Here is a tiny trained network, its code and every weight. The questions are about switching its units off for an input and a class, where a switched-off unit gives its printed mean instead of its output.

import numpy as np


def w(rows, s, z=0):
    codes = np.array(rows[::2]) - 128.0
    scale = np.full(codes.shape[1], s)
    scale[-1] = z or s
    return codes * scale


def norm(h):
    return h / np.sqrt((h * h).mean(-1, keepdims=True) + 1e-5)


def f(y):
    return np.maximum(y, 0)


def log_softmax(a):
    a = a - a.max(-1, keepdims=True)
    return a - np.log(np.exp(a).sum(-1, keepdims=True))


def net(x, mask):
    res = np.array(x, float).reshape(1, 2) / 4 @ E
    u = 0
    for l in range(2):
        y = f(norm(res) @ A[l][:, :-1].T + A[l][:, -1])
        res = res + np.where(mask[u : u + 12], y, B[l][:, -1]) @ B[l][:, :-1]
        u += 12
    return log_softmax(norm(res)[-1] @ U[:, :-1].T + U[:, -1])


A, B = {}, {}
E = w([
[151,73,93,99],'x0',
[105,100,128,3],'x1',
],0.0047)
A[0] = w([
[98,209,90,236,65],'L0N1',
[128,33,118,111,66],'L0N2',
[220,95,78,173,5],'L0N3',
[131,211,90,145,100],'L0N4',
[175,100,7,177,81],'L0N5',
[134,62,37,147,94],'L0N6',
[100,113,78,143,68],'L0N7',
[164,57,136,78,108],'L0N8',
[107,182,144,70,113],'L0N9',
[72,99,112,70,84],'L0N10',
[185,139,114,112,127],'L0N11',
[15,84,159,129,115],'L0N12',
],0.013,0.0026)
B[0] = w([
[180,77,58,125,254],'L0N1',
[153,54,53,121,211],'L0N2',
[74,254,129,64,208],'L0N3',
[195,116,28,117,171],'L0N4',
[149,148,229,99,228],'L0N5',
[69,140,238,110,214],'L0N6',
[162,175,157,68,142],'L0N7',
[86,98,53,169,233],'L0N8',
[73,196,159,197,203],'L0N9',
[139,123,168,165,227],'L0N10',
[143,48,173,117,151],'L0N11',
[113,190,145,185,172],'L0N12',
],0.0071,0.0076)
A[1] = w([
[32,170,168,110,117],'L1N1',
[145,105,71,172,94],'L1N2',
[159,242,101,167,76],'L1N3',
[79,203,231,172,106],'L1N4',
[111,15,139,136,93],'L1N5',
[38,254,171,167,129],'L1N6',
[113,200,178,171,63],'L1N7',
[25,130,193,169,118],'L1N8',
[121,7,77,184,253],'L1N9',
[155,128,167,184,62],'L1N10',
[50,36,125,140,107],'L1N11',
[153,86,55,133,121],'L1N12',
],0.0087,0.0039)
B[1] = w([
[109,143,84,130,189],'L1N1',
[101,74,110,88,170],'L1N2',
[149,115,149,132,173],'L1N3',
[80,124,113,161,212],'L1N4',
[140,74,203,205,177],'L1N5',
[71,142,103,147,227],'L1N6',
[103,14,139,145,171],'L1N7',
[255,142,71,117,205],'L1N8',
[81,183,169,78,254],'L1N9',
[152,135,95,133,135],'L1N10',
[193,67,191,163,195],'L1N11',
[135,61,36,71,184],'L1N12',
],0.0091,0.0084)
U = w([
[77,192,180,72,178],'0',
[184,109,13,64,177],'1',
[64,152,49,252,110],'2',
[167,151,130,170,2],'3',
[213,198,126,81,93],'4',
[124,40,174,128,180],'5',
],0.019,0.0085)

Each question gives the input, the list of numbers given to net, and the class t.
The units are the neurons (one row each of A and B). Each row of codes is followed by its name. A weight is (code - 128) times the scale printed after its matrix; where a second scale follows, it is the last column's (A, B and U).
mask holds one flag per neuron, layer by layer. A switched-off neuron (its flag False) gives its mean, the last column of its row in B, instead of its output. The means were averaged over made-up inputs and are rounded, as every weight is.
A unit's drop is (log p(t) with every unit on - log p(t) with that unit switched off) / (log p(t) with every unit on - log p(t) with every unit switched off).
most important unit: the unit with the biggest drop
k most important neurons: the k neurons with the biggest drops, biggest first
top k neurons in layer l: the k neurons of layer l with the biggest drops, biggest first
drop of u: that unit's drop, to one decimal
input [0,5], class 2: top 2 neurons in layer 0 -> (L0N9; L0N1)
input [3,8], class 5: most important unit -> L0N3
input [1,-3], class 4: top 2 neurons in layer 0 -> (L0N1; L0N5)
input [0,0], class 0: 3 most important neurons -> (L0N10; L0N6; L0N9)
input [7,-8], class 0: 2 most important neurons -> (L0N3; L0N5)
input [1,-2], class 4: 2 most important neurons -> (L0N1; L0N9)
input [-1,8], class 2: 2 most important neurons -> (L0N9; L0N1)
input [5,-4], class 0: drop of L0N3 -> 0.1
input [0,-3], class 1: drop of L0N1 -> 0.4
input [8,-3], class 0: drop of L0N3 -> 0.2
input [3,-6], class 4: drop of L0N9 -> 0.7
